Here is a tiny trained network, its code and every weight. The questions are about switching its units off for an input and a class, where a switched-off unit gives its printed mean instead of its output.

import numpy as np


def w(rows, s, z=0):
    codes = np.array(rows[::2]) - 128.0
    scale = np.full(codes.shape[1], s)
    scale[-1] = z or s
    return codes * scale


def f(y):
    return np.maximum(y, 0)


def log_softmax(a):
    a = a - a.max(-1, keepdims=True)
    return a - np.log(np.exp(a).sum(-1, keepdims=True))


def net(x, mask):
    res = np.array(x, float).reshape(1, 7) / 4 @ E
    y = f(res @ A[0][:, :-1].T + A[0][:, -1])
    res = res + np.where(mask, y, B[0][:, -1]) @ B[0][:, :-1]
    return log_softmax(res[-1] @ U[:, :-1].T + U[:, -1])


A, B = {}, {}
E = w([
[113,97,143,68,182,139,100],'x0',
[122,152,133,115,45,138,131],'x1',
[193,167,76,129,84,87,66],'x2',
[144,8,99,169,118,103,126],'x3',
[219,151,136,124,153,153,185],'x4',
[85,96,99,2,143,154,137],'x5',
[79,151,139,148,110,110,194],'x6',
],0.0084)
A[0] = w([
[26,70,103,145,143,161,111,152],'n1',
[6,215,96,169,111,129,165,175],'n2',
[165,106,198,96,119,149,24,236],'n3',
[253,56,167,91,161,148,75,253],'n4',
[227,143,75,75,53,123,138,215],'n5',
[114,100,178,171,162,219,169,174],'n6',
[15,84,124,177,111,181,206,144],'n7',
[169,120,154,119,27,119,42,180],'n8',
],0.0072,0.0041)
B[0] = w([
[26,48,92,81,93,90,72,208],'n1',
[122,82,199,107,112,137,97,218],'n2',
[98,139,155,147,255,126,18,208],'n3',
[97,137,87,199,178,105,67,254],'n4',
[51,183,159,199,206,165,83,236],'n5',
[211,115,113,179,111,112,96,208],'n6',
[211,52,143,102,42,118,57,222],'n7',
[175,126,63,165,192,173,8,212],'n8',
],0.0079,0.0067)
U = w([
[198,179,58,235,243,160,105,188],'0',
[39,146,167,126,167,62,126,138],'1',
[141,102,104,69,139,68,121,26],'2',
[168,166,71,97,106,161,236,1],'3',
[194,76,148,77,66,80,133,173],'4',
[123,235,254,101,94,167,189,161],'5',
],0.0083,0.0045)

Each question gives the input, the list of numbers given to net, and the class t.
The units are the neurons (one row each of A and B). Each row of codes is followed by its name. A weight is (code - 128) times the scale printed after its matrix; where a second scale follows, it is the last column's (A, B and U).
mask holds one flag per neuron, in row order. A switched-off neuron (its flag False) gives its mean, the last column of its row in B, instead of its output. The means were averaged over made-up inputs and are rounded, as every weight is.
A unit's drop is (log p(t) with every unit on - log p(t) with that unit switched off) / (log p(t) with every unit on - log p(t) with every unit switched off).
The circuit of an input: a set's keep is (log p(t) with only the set's units on - log p(t) with every unit switched off) / (log p(t) with every unit on - log p(t) with every unit switched off). Starting from all 8 units, units are removed one at a time, each time the one whose removal leaves the highest keep (on an exact tie, the one counted first), for as long as the keep stays at least 0.8.
circuit, biggest first: the units of the circuit, biggest drop first
top k neurons: the k neurons with the biggest drops, biggest first
drop when u is switched off: that unit's drop, to one decimal
input [-4,-1,-7,1,-6,-5,-8], class 4: circuit, biggest first : (n5, n7)
input [2,6,-6,8,-5,0,1], class 4: circuit, biggest first : (n7)
input [0,-8,0,8,0,-1,8], class 4: circuit, biggest first : (n7, n5, n3)
input [3,0,-6,4,-7,-4,1], class 4: circuit, biggest first : (n7, n5)
input [-7,0,-7,-7,-7,0,5], class 4: circuit, biggest first : (n7, n5)
input [-4,-6,1,2,-2,4,-3], class 1: circuit, biggest first : (n8, n6)
input [-2,-6,-3,6,-1,-6,2], class 4: circuit, biggest first : (n5, n7, n8)
input [8,1,4,0,-4,5,-3], class 0: top 3 neurons : (n3, n8, n4)
input [-1,6,6,5,0,8,1], class 0: top 2 neurons : (n8, n5)
input [5,5,3,7,-3,6,-3], class 0: top 3 neurons : (n8, n4, n3)
input [2,-1,7,-7,-4,5,8], class 5: top 2 neurons : (n4, n1)
input [-7,3,-2,-2,1,-4,0], class 5: drop when n2 is switched off : 0.2
input [-1,-7,7,-6,-2,1,7], class 5: drop when n3 is switched off : 0.1
input [1,-2,-8,4,-2,5,5], class 4: drop when n7 is switched off : 0.3
input [2,-5,-8,4,-1,6,7], class 4: circuit, biggest first : (n7)
input [-1,1,-2,-2,-7,3,8], class 4: circuit, biggest first : (n7, n5)
